Below are the code and all the weights of a small trained network. Each question names an input and a target symbol and asks about switching units off, where a switched-off unit gives its printed mean instead of its output.

import numpy as np


def w(rows, s, z=0):
    codes = np.array(rows[::2]) - 128.0
    scale = np.full(codes.shape[1], s)
    scale[-1] = z or s
    return codes * scale


def norm(h):
    return h / np.sqrt((h * h).mean(-1, keepdims=True) + 1e-5)


def f(y):
    return y / 2 * (1 + np.tanh(0.7978845608 * (y + 0.044715 * y**3)))


def softmax(a):
    e = np.exp(a - a.max(-1, keepdims=True))
    return e / e.sum(-1, keepdims=True)


def log_softmax(a):
    a = a - a.max(-1, keepdims=True)
    return a - np.log(np.exp(a).sum(-1, keepdims=True))


def net(x, mask):
    ids = ['ΓΛΠΨΩαβδεθξ'.index(c) for c in x.split()]
    T = len(ids)
    res = E[ids] + P[:T]
    r = norm(res)
    for j in range(2):
        rows = slice(2 * j, 2 * j + 2)
        q, k, v = (r @ M[0][rows].T for M in (Q, K, V))
        z = softmax(np.where(np.tri(T) > 0, q @ k.T / 2**0.5, -1e9)) @ v
        o = O[0][rows]
        res = res + np.where(mask[j], z, o[:, -1]) @ o[:, :-1]
    y = f(norm(res) @ A[0][:, :-1].T + A[0][:, -1])
    res = res + np.where(mask[2:14], y, B[0][:, -1]) @ B[0][:, :-1]
    return log_softmax(norm(res)[-1] @ U[:, :-1].T + U[:, -1])


Q, K, V, O, A, B = {}, {}, {}, {}, {}, {}
E = w([
[104,181,113,150,38,198,149,164,108,172,160],'Γ',
[127,125,164,210,82,107,143,221,118,159,86],'Λ',
[116,150,15,213,65,85,114,137,142,201,160],'Π',
[47,125,105,144,179,118,100,104,170,254,141],'Ψ',
[81,154,22,28,174,142,55,186,215,59,119],'Ω',
[205,116,139,128,57,168,88,143,81,182,56],'α',
[97,159,133,199,199,121,209,187,156,112,108],'β',
[162,74,157,184,149,183,80,184,174,103,115],'δ',
[147,195,186,123,149,94,166,150,1,112,53],'ε',
[159,54,115,136,72,142,213,162,60,155,188],'θ',
[58,79,70,178,107,141,136,76,93,95,50],'ξ',
],0.0078)
P = w([
[196,152,204,197,81,112,209,2,131,109,122],'0',
[79,148,137,141,49,60,116,221,197,56,125],'1',
[185,135,155,146,132,146,159,73,199,167,101],'2',
[84,143,110,121,77,87,112,213,174,66,127],'3',
[194,134,137,148,145,167,172,103,191,169,84],'4',
[85,138,97,122,85,104,114,225,148,73,135],'5',
[191,134,128,148,160,185,176,116,173,181,82],'6',
[87,128,89,126,98,114,111,234,128,81,131],'7',
[197,126,122,155,173,203,174,134,151,189,81],'8',
[90,118,80,128,116,123,104,235,105,93,136],'9',
[191,122,109,143,187,209,165,151,129,201,85],'10',
[95,108,73,130,140,131,103,237,80,106,141],'11',
[202,131,77,159,210,232,177,183,109,222,85],'12',
[101,89,63,123,150,149,105,245,59,117,144],'13',
],0.0088)
Q[0] = w([
[107,156,205,82,176,33,147,72,57,54,188],'h0',
[120,145,204,134,120,57,64,161,120,103,103],'h0',
[222,81,184,80,145,88,165,4,156,97,228],'h1',
[50,159,221,112,87,4,2,45,66,59,251],'h1',
],0.0092)
K[0] = w([
[115,179,182,115,32,97,134,52,240,111,105],'h0',
[69,176,106,129,43,85,112,105,170,165,216],'h0',
[89,98,183,120,56,94,152,1,185,62,108],'h1',
[158,215,231,118,56,39,116,101,230,106,169],'h1',
],0.007)
V[0] = w([
[91,197,111,83,144,59,226,128,74,164,75],'h0',
[80,148,137,193,202,135,211,156,183,90,181],'h0',
[71,240,117,186,138,180,57,105,157,122,71],'h1',
[253,226,160,106,193,115,104,167,165,180,230],'h1',
],0.0052)
O[0] = w([
[118,253,98,54,165,78,111,145,113,156,85,145],'h0',
[1,86,137,77,190,120,162,135,158,143,183,160],'h0',
[63,150,137,184,116,151,64,132,67,136,80,151],'h1',
[174,173,178,233,204,124,83,171,131,152,200,3],'h1',
],0.0071,0.0057)
A[0] = w([
[157,179,184,193,160,145,67,107,111,163,83,95],'n0',
[132,91,120,188,149,113,143,137,137,119,125,205],'n1',
[112,126,89,83,79,96,142,169,124,126,170,98],'n2',
[134,165,201,107,136,112,160,124,87,172,120,37],'n3',
[105,118,172,80,85,90,95,148,130,132,174,59],'n4',
[159,109,128,134,84,116,97,164,108,62,138,40],'n5',
[91,137,112,75,145,132,106,153,132,93,129,246],'n6',
[185,130,157,55,122,155,140,50,135,198,44,216],'n7',
[251,168,130,101,174,151,171,82,179,166,135,27],'n8',
[127,154,132,106,125,87,96,168,87,58,147,3],'n9',
[125,101,158,114,145,108,101,176,140,120,134,51],'n10',
[116,124,123,113,106,164,123,114,100,68,188,117],'n11',
],0.012,0.0041)
B[0] = w([
[103,130,117,148,148,125,120,93,9,70,106,138],'n0',
[166,139,168,96,147,132,102,140,165,138,159,156],'n1',
[118,101,130,163,155,147,95,125,81,109,124,203],'n2',
[70,105,105,92,116,129,120,138,133,154,191,131],'n3',
[180,152,145,119,194,128,121,93,171,140,134,135],'n4',
[136,137,59,109,141,160,118,92,153,168,113,150],'n5',
[150,136,155,140,116,135,166,117,111,145,127,219],'n6',
[182,141,54,162,186,158,137,183,188,120,64,248],'n7',
[102,44,249,15,70,34,70,164,202,170,174,156],'n8',
[180,114,124,101,173,83,142,90,105,129,154,147],'n9',
[74,83,135,111,78,111,119,158,103,136,67,131],'n10',
[122,145,147,78,127,158,74,192,133,155,118,142],'n11',
],0.011)
U = w([
[63,105,89,83,3,135,163,126,82,82,136,164],'Γ',
[113,142,182,181,131,91,202,219,139,38,133,69],'Λ',
[189,167,155,145,109,67,170,41,91,155,128,169],'Π',
[83,128,60,186,159,78,74,101,148,99,189,136],'Ψ',
[138,227,192,143,127,196,82,103,108,104,128,151],'Ω',
[202,63,204,202,96,74,95,159,91,133,10,1],'α',
[38,137,135,140,164,142,178,67,159,238,143,118],'β',
[180,52,180,183,177,197,152,64,138,100,188,126],'δ',
[83,183,105,57,193,75,35,185,119,22,102,75],'ε',
[111,96,147,55,67,113,108,141,199,169,152,164],'θ',
[186,166,56,142,129,169,202,99,198,140,97,151],'ξ',
],0.0075,0.0087)

Each question gives the input, a string of symbols that net reads in full, and the target symbol t.
The units are the heads (2 rows each of Q, K, V and O) and the neurons (one row each of A and B). Each row of codes is followed by its name. A weight is (code - 128) times the scale printed after its matrix; where a second scale follows, it is the last column's (O, A, B and U).
mask holds one flag per unit, heads first, then neurons. A switched-off unit (its flag False) gives its mean, the last column of its rows in O or B, instead of its output. The means were averaged over made-up inputs and are rounded, as every weight is.
A unit's drop is (log p(t) with every unit on - log p(t) with that unit switched off) / (log p(t) with every unit on - log p(t) with every unit switched off).
The circuit of an input: a set's keep is (log p(t) with only the set's units on - log p(t) with every unit switched off) / (log p(t) with every unit on - log p(t) with every unit switched off). Starting from the 12 units with the biggest drops (on a tie, the unit counted first), units are removed one at a time, each time the one whose removal leaves the highest keep (on an exact tie, the one counted first), for as long as the keep stays at least 0.8.
units of the circuit, in order: the units of the circuit, biggest drop first
unit that matters most: the unit with the biggest drop
k most important neurons: the k neurons with the biggest drops, biggest first
heads that matter: for each layer, one digit per head in row order, 1 if its drop is at least 0.15 and else 0, layers parted by /
input θ δ θ θ θ θ ξ Γ Γ ε δ, target ε: 2 most important neurons => n0, n6
input ξ ξ Γ θ θ, target θ: units of the circuit, in order => n8
input Ψ Ω δ, target δ: units of the circuit, in order => h0, h1
input ξ β ξ ξ ε ξ β ξ θ ξ, target δ: units of the circuit, in order => h1, n7, n1, n8
input ξ θ ε ξ ε Γ Ω ξ Π ξ θ β Ψ, target θ: 2 most important neurons => n8, n2
input δ ε ξ β δ Γ Ω ε ε ξ Λ Γ β, target β: units of the circuit, in order => h0, n7, h1
input Π ξ Γ Ω Γ ξ θ δ Π Ω ξ ε θ Ψ, target β: heads that matter => 01
input Γ Ω β ε ξ ξ ξ θ Γ Ω Ω, target Ω: 2 most important neurons => n7, n0
input Γ θ ξ ξ θ ξ θ Γ Γ ε, target Π: 3 most important neurons => n9, n7, n6
input ξ ξ Ω ξ ξ Ω Π Π α, target α: heads that matter => 11
input θ δ θ Ω ξ Λ ξ θ β Ω Γ, target β: units of the circuit, in order => h0, h1, n7
input Ψ Ω ξ ξ Ψ ξ θ ε δ, target θ: heads that matter => 01
input θ Π ξ Π ξ Λ, target α: heads that matter => 00
input α ξ θ Γ ε θ θ θ ε α θ, target θ: unit that matters most => n8
input ε δ θ δ θ Ω Γ, target θ: units of the circuit, in order => n8, h1
input Π ξ ε ξ, target Π: heads that matter => 11
input α θ ε θ Π, target θ: units of the circuit, in order => n8, h1
input θ θ ξ ξ Ω θ θ ξ β Ψ, target β: units of the circuit, in order => n7, n6, n8
input Γ ξ ε ξ β Ω θ θ, target δ: 4 most important neurons => n2, n7, n4, n8
input ε δ θ ξ ξ θ θ β α, target θ: units of the circuit, in order => n8
